The symbols move the states like this.
SL: κ>MS, ρ>HD
RC: κ>SD, ρ>RD
JN: κ>LT, ρ>GF
DR: κ>TJ, ρ>SB
ZR: κ>CG, ρ>JB
PN: κ>LF, ρ>HS
HR: κ>HS, ρ>LF
ZS: κ>SL, ρ>BN
QF: κ>HQ, ρ>FT
LJ: κ>HR, ρ>QS
QS: κ>LB, ρ>LJ
FL: κ>DR, ρ>NQ
GF: κ>ZS, ρ>JN
HD: κ>BN, ρ>SL
JB: κ>FZ, ρ>ZR
SD: κ>LJ, ρ>LB
LZ: κ>SB, ρ>TJ
ZB: κ>JR, ρ>CD
FT: κ>TD, ρ>QF
TJ: κ>BB, ρ>LZ
PM: κ>FT, ρ>HQ
MH: κ>QQ, ρ>SC
FH: κ>MH, ρ>TG
BN: κ>JN, ρ>ZS
JR: κ>JB, ρ>CG
TG: κ>RC, ρ>FH
LF: κ>QS, ρ>HR
LB: κ>RD, ρ>SD
HP: κ>GF, ρ>LT
CD: κ>FP, ρ>ZB
LT: κ>MN, ρ>HP
QQ: κ>HD, ρ>MS
SB: κ>NQ, ρ>DR
HS: κ>NS, ρ>PN
FB: κ>QB, ρ>TQ
FP: κ>LZ, ρ>BB
QB: κ>ZR, ρ>FZ
HQ: κ>FB, ρ>PM
MN: κ>FL, ρ>NL
SC: κ>TG, ρ>MH
RD: κ>FH, ρ>RC
FZ: κ>TQ, ρ>QB
NQ: κ>NL, ρ>FL
MS: κ>SC, ρ>QQ
NS: κ>QF, ρ>TD
TQ: κ>PM, ρ>FB
NL: κ>HP, ρ>MN
BB: κ>ZB, ρ>FP
CG: κ>CD, ρ>JR
TD: κ>PN, ρ>NS

In the rows, 534 means zero.

The rows follow the links: the fewer symbols apart two states are, the more alike their rows tend to be.

Each row is also shifted at random along 5 hidden directions that mean nothing.

Some states, each with a row of numbers:
CD
[ 460  507  609  506  644  575  491  486  414  628  580  492  458  467  636  400  568  461  548  491  509  601  448  617  514  461  496  457  482  471  487  502  264]
QQ
[ 576  502  397  525  536  656  524  444  516  846  629  564  566  579  662  671  559  519  609  664  419  537  538  350  524  703  526  411  629  427  721  443  531]
RC
[ 659  521  671  467  503  457  632  502  601  543  450  552  507  591  425  483  531  488  541  497  648  458  627  719  500  467  608  597  547  560  547  517  622]
ZB
[ 416  605  459  505  568  487  488  607  539  617  624  572  518  538  544  453  502  403  448  448  506  618  481  474  446  497  458  456  542  518  515  604  545]
BB
[ 655  624  467  541  452  514  456  594  506  460  511  525  504  556  657  582  344  554  495  622  566  624  545  490  561  578  494  512  529  461  505  672  633]
ZS
[ 549  528  470  526  488  546  482  576  571  686  504  653  661  486  558  616  548  503  605  576  483  467  509  372  545  589  473  492  525  525  603  492  561]
HS
[ 638  554  427  486  517  592  550  534  363  536  588  532  430  682  589  644  513  684  466  621  434  572  474  494  410  557  638  466  644  478  509  518  598]
CG
[ 656  503  576  612  595  583  481  493  346  427  520  481  479  496  626  464  539  614  608  555  522  563  466  578  610  561  545  522  411  500  470  489  348]
MS
[ 595  533  589  568  503  557  496  566  531  395  404  547  644  463  473  580  557  674  624  556  565  401  554  526  676  586  585  677  464  642  521  468  604]
FZ
[ 571  598  446  546  550  557  480  624  378  591  552  611  644  508  525  472  663  589  563  484  377  523  416  419  448  547  553  471  463  583  454  454  456]
HR
[ 700  548  502  463  471  497  626  545  574  561  546  560  411  693  444  531  497  522  459  537  561  549  609  589  397  490  604  471  613  500  543  578  656]
LB
[ 636  569  496  427  452  509  591  513  532  534  532  563  475  663  500  558  493  563  459  555  579  494  550  563  475  494  576  521  642  536  539  607  664]
FH
[ 445  543  462  505  539  555  600  532  506  325  578  493  505  640  423  526  563  676  462  472  520  547  543  512  494  547  590  596  605  633  488  584  714]
TD
[ 709  514  631  437  558  492  516  492  565  684  493  569  531  457  647  517  601  441  521  478  555  466  431  580  527  424  510  500  564  554  535  481  244]
FT
[ 542  507  637  530  553  481  559  541  682  687  461  619  600  455  479  497  632  366  593  493  572  450  577  568  530  463  503  529  495  549  562  475  431]
DR
[ 417  505  615  503  617  467  569  534  621  547  600  502  427  485  569  414  501  353  431  416  621  614  533  623  468  374  451  477  504  505  525  621  433]
JB
[ 379  622  406  629  404  562  384  574  564  477  463  493  739  463  610  699  434  633  590  707  502  539  608  421  737  761  510  619  545  495  606  588  731]
LF
[ 472  542  640  379  515  504  582  512  568  744  516  558  481  548  586  528  549  407  471  502  604  457  510  625  440  425  560  467  622  527  564  548  452]
NQ
[ 718  622  436  507  482  462  456  598  565  471  575  509  528  492  655  522  459  477  395  473  467  640  429  522  499  443  428  507  549  539  461  653  399]

In each set, the symbols that take the first to the second take the third to the fourth. Give the fourth.
Answers are names.
A [ 519  564  424  592  508  481  532  641  621  528  541  597  653  497  417  453  565  448  534  431  500  559  552  462  512  546  455  578  460  579  501  568  645]
B [ 562  589  603  516  412  507  520  463  510  484  420  474  527  653  534  662  419  661  574  702  598  478  676  694  623  612  689  618  591  482  555  575  725]
C [ 569  555  576  400  442  461  618  555  616  606  461  601  465  659  442  560  470  457  518  567  678  458  660  639  448  492  598  493  589  505  560  595  740]
D HP

A [ 412  584  490  552  533  578  482  621  308  646  466  619  687  515  530  561  651  671  647  632  405  471  442  471  528  634  671  476  471  520  464  403  514]
B [ 510  618  533  484  526  459  518  605  487  595  577  552  491  574  569  435  535  416  449  486  497  612  483  598  412  417  557  428  509  486  443  621  458]
C [ 708  514  428  504  529  567  624  507  575  601  642  577  408  651  511  546  525  466  502  508  469  598  528  407  370  513  491  440  602  525  578  544  543]
D MH

A [ 608  570  528  449  453  537  521  423  618  601  514  482  496  592  643  673  434  540  472  642  589  529  604  600  594  557  547  551  688  464  655  605  555]
B [ 479  611  415  562  478  523  460  622  482  483  522  556  628  553  519  564  454  584  562  588  463  568  541  460  566  636  547  534  494  516  493  603  722]
C [ 512  447  514  625  617  636  450  429  627  451  562  436  564  381  664  590  503  554  594  550  548  556  507  443  739  611  357  627  532  552  647  495  399]
D LT

A [ 677  483  607  564  565  583  515  478  427  676  508  559  472  504  583  447  552  473  643  580  569  556  538  559  516  574  537  441  433  414  570  467  432]
B [ 650  427  553  686  532  564  605  497  688  485  501  515  510  531  401  540  539  530  644  579  588  541  700  533  604  638  511  633  482  509  625  486  704]
C [ 302  534  566  530  586  543  554  608  494  545  505  604  653  465  392  472  694  576  593  446  515  419  472  495  506  538  574  563  465  656  480  436  568]
D TD

A [ 605  582  424  568  484  511  524  658  449  525  538  613  564  589  433  470  497  531  533  503  477  568  525  446  447  569  564  492  471  519  450  576  727]
B [ 376  460  595  678  595  572  566  494  530  478  507  499  533  530  462  547  581  605  646  634  567  527  668  583  620  618  608  569  464  498  561  472  619]
C [ 590  553  477  449  501  524  542  478  675  466  562  470  511  561  594  616  433  535  415  468  566  535  528  487  596  525  449  608  685  589  618  631  601]
D TQ

A [ 597  534  523  543  512  538  544  621  438  529  466  667  631  564  419  521  637  621  641  515  503  433  524  490  503  562  607  551  428  596  459  427  633]
B [ 441  451  486  614  636  654  498  484  478  526  599  528  530  508  579  589  593  596  623  582  486  544  527  386  573  616  506  523  494  527  587  447  513]
C [ 383  416  684  641  632  512  586  475  704  416  548  426  488  452  466  455  571  456  559  464  633  563  599  638  585  466  504  621  465  534  553  516  458]
D FT

A [ 439  462  671  664  557  489  592  518  645  475  488  504  458  547  413  486  502  455  631  580  712  553  719  693  555  533  581  562  414  454  542  545  644]
B [ 264  617  482  554  413  453  475  690  612  512  490  547  622  573  472  614  425  545  534  643  528  553  625  495  541  619  585  560  551  488  516  634  812]
C [ 415  453  578  575  632  596  542  468  557  788  575  558  498  477  595  485  574  394  638  571  560  575  565  521  538  589  486  426  480  420  630  434  453]
D JB

A [ 407  565  538  540  544  530  489  605  478  631  517  602  693  486  500  510  663  552  610  538  436  494  478  504  539  574  574  507  460  546  503  440  490]
B [ 580  465  441  607  511  564  585  549  599  401  567  549  488  602  423  608  500  600  554  584  555  559  626  431  554  614  521  581  564  567  597  552  748]
C [ 735  450  475  617  511  567  642  492  643  662  558  627  484  590  378  507  580  432  650  554  551  547  677  446  493  622  535  530  479  467  663  457  717]
D GF

A [ 529  615  457  586  473  466  596  724  443  568  538  685  529  657  299  416  528  485  578  524  498  558  637  481  334  582  640  447  391  480  433  553  888]
B [ 538  555  609  558  548  525  566  574  328  531  521  548  410  636  526  471  510  581  605  631  576  554  580  656  436  510  665  425  425  398  426  528  575]
C [ 640  499  610  448  605  592  533  477  478  634  528  565  566  448  584  432  679  494  523  388  508  442  373  562  545  441  504  531  532  630  501  421  200]
D HP

A [ 549  513  629  587  559  487  534  501  544  553  501  513  484  526  520  416  488  436  588  535  649  568  648  657  565  515  520  545  428  459  534  566  509]
B [ 517  617  572  532  496  483  490  559  499  543  537  468  514  534  596  474  433  500  495  564  560  600  544  641  515  517  557  505  501  426  468  633  525]
C [ 209  574  637  532  583  523  456  515  408  592  547  443  538  498  654  498  530  530  532  593  534  586  517  657  592  535  590  485  521  450  474  581  389]
D SB

A [ 657  493  446  576  509  542  621  523  620  383  572  518  445  631  437  612  467  558  502  546  547  560  632  463  510  566  505  595  590  539  584  593  748]
B [ 134  582  507  534  559  484  519  631  673  467  556  526  676  457  462  567  557  501  449  438  491  542  507  457  560  509  481  587  555  640  477  604  611]
C [ 338  470  425  568  643  666  462  440  589  573  670  445  563  429  721  662  557  563  547  561  442  571  417  347  675  615  383  540  636  554  652  476  372]
D ZS

A [ 532  576  552  395  443  517  487  480  589  616  484  506  529  550  700  709  406  538  496  657  604  476  562  545  618  554  528  543  697  479  636  619  557]
B [ 450  570  569  600  502  458  567  650  500  291  487  522  455  622  371  440  446  587  480  532  639  597  630  660  480  488  609  575  428  532  378  665  779]
C [ 487  517  436  562  521  571  569  512  607  442  557  490  548  590  442  588  526  604  539  558  497  525  603  468  571  631  553  614  628  564  614  549  738]
D JB

A [ 447  485  540  647  612  628  535  483  458  564  571  515  524  533  537  581  611  621  652  638  471  530  588  488  577  659  603  522  508  503  583  403  525]
B [ 533  576  565  554  502  534  489  579  445  719  453  610  663  517  526  590  593  561  670  663  480  443  546  526  548  642  624  492  461  492  543  412  542]
C [ 647  525  652  438  519  496  548  509  559  608  492  565  518  529  557  511  575  481  485  472  593  456  469  610  497  401  543  518  565  579  505  506  348]
D FL

A [ 642  622  432  511  493  495  521  629  475  576  554  580  522  592  533  486  464  476  504  530  503  582  555  461  434  551  518  459  479  463  495  613  671]
B [ 651  536  644  499  515  516  583  506  491  578  425  581  533  572  454  495  568  575  594  539  585  411  591  672  531  510  632  569  499  554  534  482  609]
C [ 570  546  464  532  484  500  495  600  689  585  535  602  663  488  533  586  515  451  542  518  520  523  492  393  575  563  412  550  532  576  582  537  604]
D PM

